Below is a small trained network, with its code and all its weights. Each question gives an input and a class and asks what happens when units are switched off, that is, made to give their printed mean instead of their output.

import numpy as np


def w(rows, s, z=0):
    codes = np.array(rows[::2]) - 128.0
    scale = np.full(codes.shape[1], s)
    scale[-1] = z or s
    return codes * scale


def f(y):
    return np.maximum(y, 0)


def log_softmax(a):
    a = a - a.max(-1, keepdims=True)
    return a - np.log(np.exp(a).sum(-1, keepdims=True))


def net(x, mask):
    res = np.array(x, float).reshape(1, 4) / 4 @ E
    y = f(res @ A[0][:, :-1].T + A[0][:, -1])
    res = res + np.where(mask, y, B[0][:, -1]) @ B[0][:, :-1]
    return log_softmax(res[-1] @ U[:, :-1].T + U[:, -1])


A, B = {}, {}
E = w([
[200,212,94,195],'x0',
[235,73,74,100],'x1',
[128,128,128,129],'x2',
[119,65,9,212],'x3',
],0.015)
A[0] = w([
[179,171,119,192,89],'n1',
[62,187,123,195,146],'n2',
[218,131,95,104,76],'n3',
[174,174,163,75,64],'n4',
[159,203,112,125,156],'n5',
[192,73,149,69,108],'n6',
[213,251,143,160,4],'n7',
[138,193,179,117,13],'n8',
[165,194,145,2,73],'n9',
],0.013,0.0029)
B[0] = w([
[16,38,120,35,207],'n1',
[202,255,129,178,220],'n2',
[254,254,214,182,208],'n3',
[153,128,38,199,210],'n4',
[100,91,135,112,197],'n5',
[113,156,220,117,202],'n6',
[19,78,154,88,253],'n7',
[196,154,102,127,218],'n8',
[219,44,55,69,246],'n9',
],0.009,0.015)
U = w([
[167,99,6,156,252],'0',
[147,185,187,123,70],'1',
[61,62,168,89,70],'2',
],0.024,0.0045)

Each question gives the input, the list of numbers given to net, and the class t.
The units are the neurons (one row each of A and B). Each row of codes is followed by its name. A weight is (code - 128) times the scale printed after its matrix; where a second scale follows, it is the last column's (A, B and U).
mask holds one flag per neuron, in row order. A switched-off neuron (its flag False) gives its mean, the last column of its row in B, instead of its output. The means were averaged over made-up inputs and are rounded, as every weight is.
A unit's drop is (log p(t) with every unit on - log p(t) with that unit switched off) / (log p(t) with every unit on - log p(t) with every unit switched off).
The circuit of an input: a set's keep is (log p(t) with only the set's units on - log p(t) with every unit switched off) / (log p(t) with every unit on - log p(t) with every unit switched off). Starting from all 9 units, units are removed one at a time, each time the one whose removal leaves the highest keep (on an exact tie, the one counted first), for as long as the keep stays at least 0.8.
circuit, biggest first: the units of the circuit, biggest drop first
unit that matters most: the unit with the biggest drop
k most important neurons: the k neurons with the biggest drops, biggest first
drop of u: that unit's drop, to one decimal
input [7,-2,-6,-7], class 0: unit that matters most -> n4
input [6,3,-4,-1], class 2: 2 most important neurons -> n7; n1
input [4,3,3,-3], class 2: 4 most important neurons -> n7; n2; n1; n5
input [7,-6,3,6], class 2: circuit, biggest first -> n1; n7
input [7,1,-4,4], class 2: 2 most important neurons -> n1; n7
input [-1,5,3,3], class 1: circuit, biggest first -> n9; n3
input [-6,-7,3,1], class 1: 3 most important neurons -> n2; n7; n1
input [-8,-8,-1,2], class 1: circuit, biggest first -> n2; n7
input [1,2,-8,-3], class 0: 3 most important neurons -> n9; n4; n2
input [7,-6,-4,2], class 2: 4 most important neurons -> n1; n7; n3; n5
input [0,7,-4,5], class 1: circuit, biggest first -> n3; n9
input [7,6,6,2], class 2: 3 most important neurons -> n1; n7; n2
input [-4,-6,-4,-5], class 1: 3 most important neurons -> n1; n2; n5
input [8,4,-6,-8], class 0: 4 most important neurons -> n4; n9; n8; n3
input [-4,7,2,-4], class 1: circuit, biggest first -> n3
input [2,6,-2,-6], class 0: 3 most important neurons -> n9; n4; n2
input [-5,2,-4,2], class 2: drop of n2 -> 0.2
input [8,5,3,2], class 2: drop of n7 -> 0.2
input [7,-3,7,-8], class 0: drop of n4 -> 0.6
input [8,-8,3,4], class 1: unit that matters most -> n2
